Below is a small trained network, with its code and all its weights. Each question gives an input and a target symbol and asks what happens when units are switched off, that is, made to give their printed mean instead of their output.

import numpy as np


def w(rows, s, z=0):
    codes = np.array(rows[::2]) - 128.0
    scale = np.full(codes.shape[1], s)
    scale[-1] = z or s
    return codes * scale


def norm(h):
    return h / np.sqrt((h * h).mean(-1, keepdims=True) + 1e-5)


def f(y):
    return y / 2 * (1 + np.tanh(0.7978845608 * (y + 0.044715 * y**3)))


def softmax(a):
    e = np.exp(a - a.max(-1, keepdims=True))
    return e / e.sum(-1, keepdims=True)


def log_softmax(a):
    a = a - a.max(-1, keepdims=True)
    return a - np.log(np.exp(a).sum(-1, keepdims=True))


def net(x, mask):
    ids = ['ΓΠβδεζηλξστφψ'.index(c) for c in x.split()]
    T = len(ids)
    res = E[ids] + P[:T]
    u = 0
    for l in range(2):
        q, k, v = (norm(res) @ M[l].T for M in (Q, K, V))
        z = softmax(np.where(np.tri(T) > 0, q @ k.T / 4**0.5, -1e9)) @ v
        res = res + np.where(mask[u], z, O[l][:, -1]) @ O[l][:, :-1]
        u += 1
        y = f(norm(res) @ A[l][:, :-1].T + A[l][:, -1])
        res = res + np.where(mask[u : u + 4], y, B[l][:, -1]) @ B[l][:, :-1]
        u += 4
    return log_softmax(norm(res)[-1] @ U[:, :-1].T + U[:, -1])


Q, K, V, O, A, B = {}, {}, {}, {}, {}, {}
E = w([
[109,215,140,191],'Γ',
[160,117,115,86],'Π',
[113,75,182,74],'β',
[62,115,114,174],'δ',
[81,111,176,147],'ε',
[61,91,47,97],'ζ',
[224,130,142,99],'η',
[146,87,68,146],'λ',
[145,113,105,104],'ξ',
[163,133,125,134],'σ',
[156,177,5,254],'τ',
[65,115,159,61],'φ',
[220,131,184,136],'ψ',
],0.02)
P = w([
[95,107,82,7],'0',
[115,30,88,177],'1',
[99,50,85,193],'2',
[183,18,208,254],'3',
[125,69,110,187],'4',
[116,71,102,201],'5',
[102,70,104,211],'6',
[138,67,133,208],'7',
[123,72,117,198],'8',
[151,81,141,214],'9',
[134,87,120,192],'10',
],0.0085)
Q[0] = w([
[112,235,96,94],'0.h1',
[53,170,170,221],'0.h1',
[205,145,69,116],'0.h1',
[180,73,150,255],'0.h1',
],0.0086)
K[0] = w([
[85,106,81,179],'0.h1',
[143,106,93,210],'0.h1',
[79,250,190,118],'0.h1',
[152,191,104,40],'0.h1',
],0.012)
V[0] = w([
[119,122,254,197],'0.h1',
[156,114,72,94],'0.h1',
[88,48,183,110],'0.h1',
[117,118,113,17],'0.h1',
],0.0079)
O[0] = w([
[139,135,140,174,17],'0.h1',
[134,105,192,19,229],'0.h1',
[158,102,2,100,161],'0.h1',
[150,227,157,196,253],'0.h1',
],0.0078,0.0036)
A[0] = w([
[47,115,246,41,213],'0.n1',
[75,122,85,196,165],'0.n2',
[105,164,101,133,253],'0.n3',
[255,52,182,72,250],'0.n4',
],0.0086,0.0026)
B[0] = w([
[9,189,95,155,167],'0.n1',
[173,96,197,112,148],'0.n2',
[66,197,198,225,135],'0.n3',
[95,74,115,171,251],'0.n4',
],0.011)
Q[1] = w([
[183,10,68,104],'1.h1',
[90,206,154,111],'1.h1',
[132,173,97,231],'1.h1',
[112,207,130,142],'1.h1',
],0.013)
K[1] = w([
[153,168,45,2],'1.h1',
[28,114,68,254],'1.h1',
[85,225,118,133],'1.h1',
[26,103,147,188],'1.h1',
],0.0085)
V[1] = w([
[130,150,184,32],'1.h1',
[145,80,162,88],'1.h1',
[126,164,248,122],'1.h1',
[129,145,52,203],'1.h1',
],0.013)
O[1] = w([
[148,121,66,199,169],'1.h1',
[8,141,182,187,236],'1.h1',
[120,189,75,137,30],'1.h1',
[201,111,183,69,6],'1.h1',
],0.016,0.0019)
A[1] = w([
[88,136,220,131,3],'1.n1',
[163,7,153,171,169],'1.n2',
[176,115,69,42,136],'1.n3',
[77,190,129,186,78],'1.n4',
],0.011,0.0023)
B[1] = w([
[75,199,73,136,161],'1.n1',
[53,242,42,48,253],'1.n2',
[224,119,153,116,137],'1.n3',
[127,92,254,75,212],'1.n4',
],0.0086,0.0068)
U = w([
[220,219,228,160,182],'Γ',
[126,181,106,66,74],'Π',
[110,47,128,112,86],'β',
[152,183,56,144,118],'δ',
[141,151,109,117,60],'ε',
[113,139,228,134,124],'ζ',
[226,67,218,110,180],'η',
[103,73,114,245,136],'λ',
[143,103,170,132,99],'ξ',
[140,117,192,137,104],'σ',
[228,147,145,151,254],'τ',
[154,176,109,128,138],'φ',
[132,237,120,127,96],'ψ',
],0.012,0.0056)

Each question gives the input, a string of symbols that net reads in full, and the target symbol t.
The units are the heads (4 rows each of Q, K, V and O) and the neurons (one row each of A and B). Each row of codes is followed by its name. A weight is (code - 128) times the scale printed after its matrix; where a second scale follows, it is the last column's (O, A, B and U).
mask holds one flag per unit, layer by layer, with each layer's heads first. A switched-off unit (its flag False) gives its mean, the last column of its rows in O or B, instead of its output. The means were averaged over made-up inputs and are rounded, as every weight is.
A unit's drop is (log p(t) with every unit on - log p(t) with that unit switched off) / (log p(t) with every unit on - log p(t) with every unit switched off).
The circuit of an input: a set's keep is (log p(t) with only the set's units on - log p(t) with every unit switched off) / (log p(t) with every unit on - log p(t) with every unit switched off). Starting from all 10 units, units are removed one at a time, each time the one whose removal leaves the highest keep (on an exact tie, the one counted first), for as long as the keep stays at least 0.8.
units of the circuit, in order: the units of the circuit, biggest drop first
unit that matters most: the unit with the biggest drop
k most important neurons: the k neurons with the biggest drops, biggest first
top k neurons in layer l: the k neurons of layer l with the biggest drops, biggest first
input ε Π ε δ ξ, target η: unit that matters most : 1.h1
input Π λ β Π η Π, target δ: top 2 neurons in layer 0 : 0.n4; 0.n1
input η δ δ, target ζ: units of the circuit, in order : 0.n4; 0.n2; 1.h1
input φ Γ τ Γ λ η, target τ: units of the circuit, in order : 0.h1; 0.n1
input Γ δ η ε η η, target Π: top 3 neurons in layer 0 : 0.n1; 0.n4; 0.n3
input Π η η Π ξ σ Π λ Γ η λ, target δ: 2 most important neurons : 0.n1; 0.n4
input η Π β φ δ η η ε τ, target τ: units of the circuit, in order : 0.n4; 1.h1; 1.n2
input φ η δ λ ψ, target τ: units of the circuit, in order : 0.h1; 1.h1; 0.n1; 0.n4
input ε λ φ ζ, target η: units of the circuit, in order : 1.h1; 0.n1
input λ η η η, target β: 4 most important neurons : 0.n4; 1.n2; 1.n4; 0.n2
input Γ Γ ψ δ η ε ε λ, target Π: 3 most important neurons : 1.n2; 0.n1; 0.n4
input Π Γ δ Π λ, target δ: 2 most important neurons : 0.n1; 0.n2
input δ φ φ, target η: units of the circuit, in order : 0.h1; 1.h1
input ε η Γ Π, target η: most important neuron : 0.n3
input ε η Γ φ η ψ, target η: units of the circuit, in order : 1.h1; 0.h1
input Π ζ ε φ Π, target δ: units of the circuit, in order : 0.n1; 0.h1; 1.n2; 1.h1
input Π ε ε σ, target δ: 3 most important neurons : 0.n1; 1.n2; 0.n2
input φ Γ ε Γ ξ, target τ: units of the circuit, in order : 1.h1; 0.h1; 0.n1
input Π ε η Γ τ ε ε η η, target δ: 2 most important neurons : 0.n1; 1.n2
input φ ε η η, target τ: unit that matters most : 0.h1
input Γ η η, target Π: 2 most important neurons : 1.n2; 0.n1
input λ ε Γ η ξ Γ λ η δ ζ λ, target β: top 2 neurons in layer 0 : 0.n2; 0.n4
